[-19   4   1  -3 -10  24 -17 -13  22  10 -15   3   1   1   0 -10  17 -11
   9  -1  -6   1   4 -30   7  -8  11   3   4  -7   2]
B/PB
[ 80 -23   1   3  13  19   4   3 -19 -79  22 -28 -17  28  15 -13  -4   4
  -8  16 -19  -1 -14  22 -10  -1  14 -18  11   1  -7]
W/PB
[ 34   5  14  -7  34   8 -19   3 -25   8   4   8   7   7   7 -22  -2 -15
 -15  15   8  -2   1  11   7  -3   6  -6  -1  15  -7]
W/PB
[  0   9  11  -8   0  48  -1 -44  28   4  -3 -10  -6   1  12  -9  38   9
  31  -4 -11  10  -2 -16   1  10   2  -1  -3 -22  -1]
B/FF
[ 23   2  12  -4   5  39  23 -54  -2 -23  -9 -26  -4  13  16  -7  15  14
  20   3 -12   6  -5  -2   3   8   8   3   2  18   1]
B/FF
[ 12 -12  20   4   0  68  26 -34   9 -44   8 -21 -20  13   4 -17  31 -20
  17   1 -10  -4   3 -11  12  -9  13   5   0 -10 -26]
B/FF
[ 32  17   7   5  27  -4   1  11 -55  -9   2  20 -15  24  -5  -7 -19  -1
  -7  13 -12   2  -2  18  10   8   1  -8  -3  13   2]
W/PB
[ 42   4  17   0   5  57  26 -31  -5 -20   7 -10  -5  29  15 -19  -4  50
  33  -6  -6   8   0   4  13  -1 -14  -4  -6 -17  18]
B/FF
[ -7   3  -7   5  13   5   1   7 -12  37 -10  -9   3  -2   8  -8   6 -12
 -13  12 -10   3  -4   3   0   0  21  -9  12 -11   9]
W/Bg
[-98  32  12   7  -1 -11 -23 -38  18  62   0  39  20 -12   1  21  38 -35
  19  -5  -3   1 -11 -22   0  -2   9  31   9  17  -1]
B/Bg
[-11  10   5  -1  -1  -3 -28 -25 -10  -9  -3  24 -20   5  16  -5  24 -27
   7   9  -5  17   1 -17  14   9   3  11   3   5 -22]
B/PB
[ 72   6 -26   0  21  31  54 -18 -33 -60  21 -28 -27  45  20  -6 -25  69
   7  10 -12  13 -18  22  -1  -3  12 -22  -4  18  17]
W/PB
[ 40   4  19  14  -4  64  27 -81 -13 -10   9 -29 -11  31  31   2   4  50
  58  -1 -26  20  -6 -10   9   7 -15  -6 -14 -16   8]
B/Bg
[ -4   2  11  13   7  -4   7 -22  13 -32  -9  -5  -6   6  16  14  25 -26
  14   0 -14  10  -2  -5   9   1   6  12   3   9  -1]
B/FF
[ 23   7  14  11  12  42  41 -40  -5 -32   1 -14  -9   7   4 -14  -5 -16
  40  -5  -7  -2  18   9  -2 -17  -7  14 -17   9  40]
B/Bg
[ 22   7   0 -11   5  48  34 -45  -4  14  -9 -40  -9 -14  15   3  14  50
  12   5 -14  15  -3 -15  -1   0  17  -4   1 -36   3]
B/Bg
[ -3   3   6  -2 -10   7 -40  -1  23 -10   2  14   5  10   4   6  20  -1
  -7 -10 -10  13  -2 -33   5  -9   6   3   1  -9  -7]
B/PB
[  3  10  20   3  -9  24 -27 -41   5 -11  19   2  -5  24  14  -7  44 -14
  16   6 -10  18  -4 -30   8  -3   9   7   6  -7  -5]
B/PB
[ 22   9  12   6 -15  54  14 -53   6 -51  -5 -36  -6  10  14 -17  30 -16
  24   1 -21   1  -1   4   7  -8   6   2   3 -11   3]
B/PB
[ 23  -3  -8  -2  18   0 -16   8 -22 -13   6  -1 -10   3   8  -4  12  -9
 -27  16 -16   3  -8   9  -7  -8  15 -14  11   2  30]
W/PB
[  3  -2  11   4   2  39  -7 -40   9  -4  -5 -19  11 -16  40 -16  28  -5
   0  -2  -7  -2 -11  -4  -2  -1   2  12   1  -5  -4]
B/PB
[-16  10   0  -3  -5  31 -12 -53 -10  52  -6   2   1  -9   8 -21  21  13
  26   0  -9   3  -3 -15  -1   8  -1   9  -2  -9   0]
B/Bg
[ 78  10   9 -10  24  43  18  -6 -57 -32  11 -28 -16  29  29 -27 -10  42
   8   7 -14   0  -7  15  -6  -4   6 -83  -4 -17  20]
W/PB
[ -3  -5  11   3 -11  29 -31 -27   9 -41   5  -9   0  10  12   0  42 -17
  -2   9  -8   1   3  14   7  -3  11   4  -3  -7  -7]
B/PB
[ -9   3  14   7  -1   3 -17 -27   1  10  -3   1   9   0   9   2  13  25
  10   7 -11  12   6 -14  14  12 -16   2  -1 -10  -7]
B/LG
[ 51   4  14  29  17  23   9 -20 -36 -14  14 -25  -7   9  20  -7 -16  81
   0  14 -18  19 -12   7  21  12 -20 -18  -6 -23  -1]
B/LG
[ 98  -2  14  -8  11  67  15 -13 -63 -54  21 -44 -14  28  36 -29 -20  72
   5  10 -17   0 -15  31  14  -8 -19 -27  -4 -18   6]
W/PB
